Below are the code and all the weights of a small trained network. Each question names an input and a class and asks about switching units off, where a switched-off unit gives its printed mean instead of its output.

import numpy as np


def w(rows, s, z=0):
    codes = np.array(rows[::2]) - 128.0
    scale = np.full(codes.shape[1], s)
    scale[-1] = z or s
    return codes * scale


def f(y):
    return y / 2 * (1 + np.tanh(0.7978845608 * (y + 0.044715 * y**3)))


def log_softmax(a):
    a = a - a.max(-1, keepdims=True)
    return a - np.log(np.exp(a).sum(-1, keepdims=True))


def net(x, mask):
    res = np.array(x, float).reshape(1, 3) / 4 @ E
    y = f(res @ A[0][:, :-1].T + A[0][:, -1])
    res = res + np.where(mask, y, B[0][:, -1]) @ B[0][:, :-1]
    return log_softmax(res[-1] @ U[:, :-1].T + U[:, -1])


A, B = {}, {}
E = w([
[215,175,152,58,149,165,185,51,86],'x0',
[112,123,134,123,147,50,86,18,146],'x1',
[163,250,216,138,183,52,134,190,141],'x2',
],0.011)
A[0] = w([
[119,40,59,91,80,172,129,79,130,10],'neuron 1',
[162,129,147,72,160,163,211,96,115,108],'neuron 2',
[73,113,110,206,97,102,148,170,185,167],'neuron 3',
[52,79,107,172,100,60,78,188,194,246],'neuron 4',
[111,125,96,111,122,209,219,209,96,2],'neuron 5',
[81,128,85,77,140,67,75,2,159,17],'neuron 6',
[191,154,117,72,87,140,130,96,113,67],'neuron 7',
],0.0086,0.0018)
B[0] = w([
[189,255,189,73,161,109,119,160,233,236],'neuron 1',
[187,109,107,101,100,117,187,96,89,207],'neuron 2',
[180,138,117,86,96,142,208,112,95,200],'neuron 3',
[157,127,87,37,111,146,174,76,123,245],'neuron 4',
[85,65,162,201,215,63,183,185,176,208],'neuron 5',
[87,89,93,171,202,75,194,153,135,220],'neuron 6',
[134,93,70,85,60,142,154,123,82,181],'neuron 7',
],0.01,0.011)
U = w([
[160,247,175,117,130,96,123,149,161,125],'0',
[148,78,109,102,76,143,171,109,83,80],'1',
[97,63,136,177,173,80,168,143,138,140],'2',
[123,133,146,131,131,154,120,117,118,254],'3',
[108,116,146,171,102,133,79,128,126,78],'4',
[109,115,122,166,74,131,49,136,99,91],'5',
[103,124,120,205,72,122,66,139,122,82],'6',
],0.013,0.0076)

Each question gives the input, the list of numbers given to net, and the class t.
The units are the neurons (one row each of A and B). Each row of codes is followed by its name. A weight is (code - 128) times the scale printed after its matrix; where a second scale follows, it is the last column's (A, B and U).
mask holds one flag per neuron, in row order. A switched-off neuron (its flag False) gives its mean, the last column of its row in B, instead of its output. The means were averaged over made-up inputs and are rounded, as every weight is.
A unit's drop is (log p(t) with every unit on - log p(t) with that unit switched off) / (log p(t) with every unit on - log p(t) with every unit switched off).
The circuit of an input: a set's keep is (log p(t) with only the set's units on - log p(t) with every unit switched off) / (log p(t) with every unit on - log p(t) with every unit switched off). Starting from all 7 units, units are removed one at a time, each time the one whose removal leaves the highest keep (on an exact tie, the one counted first), for as long as the keep stays at least 0.8.
units of the circuit, in order: the units of the circuit, biggest drop first
top k neurons: the k neurons with the biggest drops, biggest first
drop when u is switched off: that unit's drop, to one decimal
input [2,-1,-1], class 3: top 4 neurons	[neuron 1; neuron 4; neuron 6; neuron 3]
input [1,-5,3], class 2: top 2 neurons	[neuron 1; neuron 5]
input [-8,5,5], class 1: units of the circuit, in order	[neuron 4; neuron 1]
input [-3,-4,-4], class 0: top neuron	[neuron 1]
input [4,8,7], class 2: top 2 neurons	[neuron 1; neuron 6]
input [2,-4,1], class 2: top 4 neurons	[neuron 1; neuron 5; neuron 4; neuron 3]
input [-5,4,-1], class 1: top 4 neurons	[neuron 4; neuron 5; neuron 3; neuron 1]
input [5,-1,4], class 1: top 3 neurons	[neuron 1; neuron 2; neuron 7]
input [6,-3,3], class 1: top 3 neurons	[neuron 1; neuron 2; neuron 7]
input [8,2,6], class 1: units of the circuit, in order	[neuron 1; neuron 7]
input [4,-5,1], class 2: top 4 neurons	[neuron 5; neuron 4; neuron 1; neuron 3]
input [-8,-7,0], class 1: top 3 neurons	[neuron 4; neuron 3; neuron 6]
input [-6,6,-3], class 1: top 2 neurons	[neuron 4; neuron 5]
input [-5,7,-7], class 0: top 3 neurons	[neuron 1; neuron 5; neuron 4]
input [4,-5,-2], class 2: top 2 neurons	[neuron 5; neuron 4]
input [0,6,4], class 2: units of the circuit, in order	[neuron 1]
input [2,-6,-4], class 2: drop when neuron 5 is switched off	1.1
input [1,-1,-4], class 0: drop when neuron 1 is switched off	0.3
input [4,-1,-7], class 0: drop when neuron 4 is switched off	0.0
input [1,-6,5], class 2: units of the circuit, in order	[neuron 1]
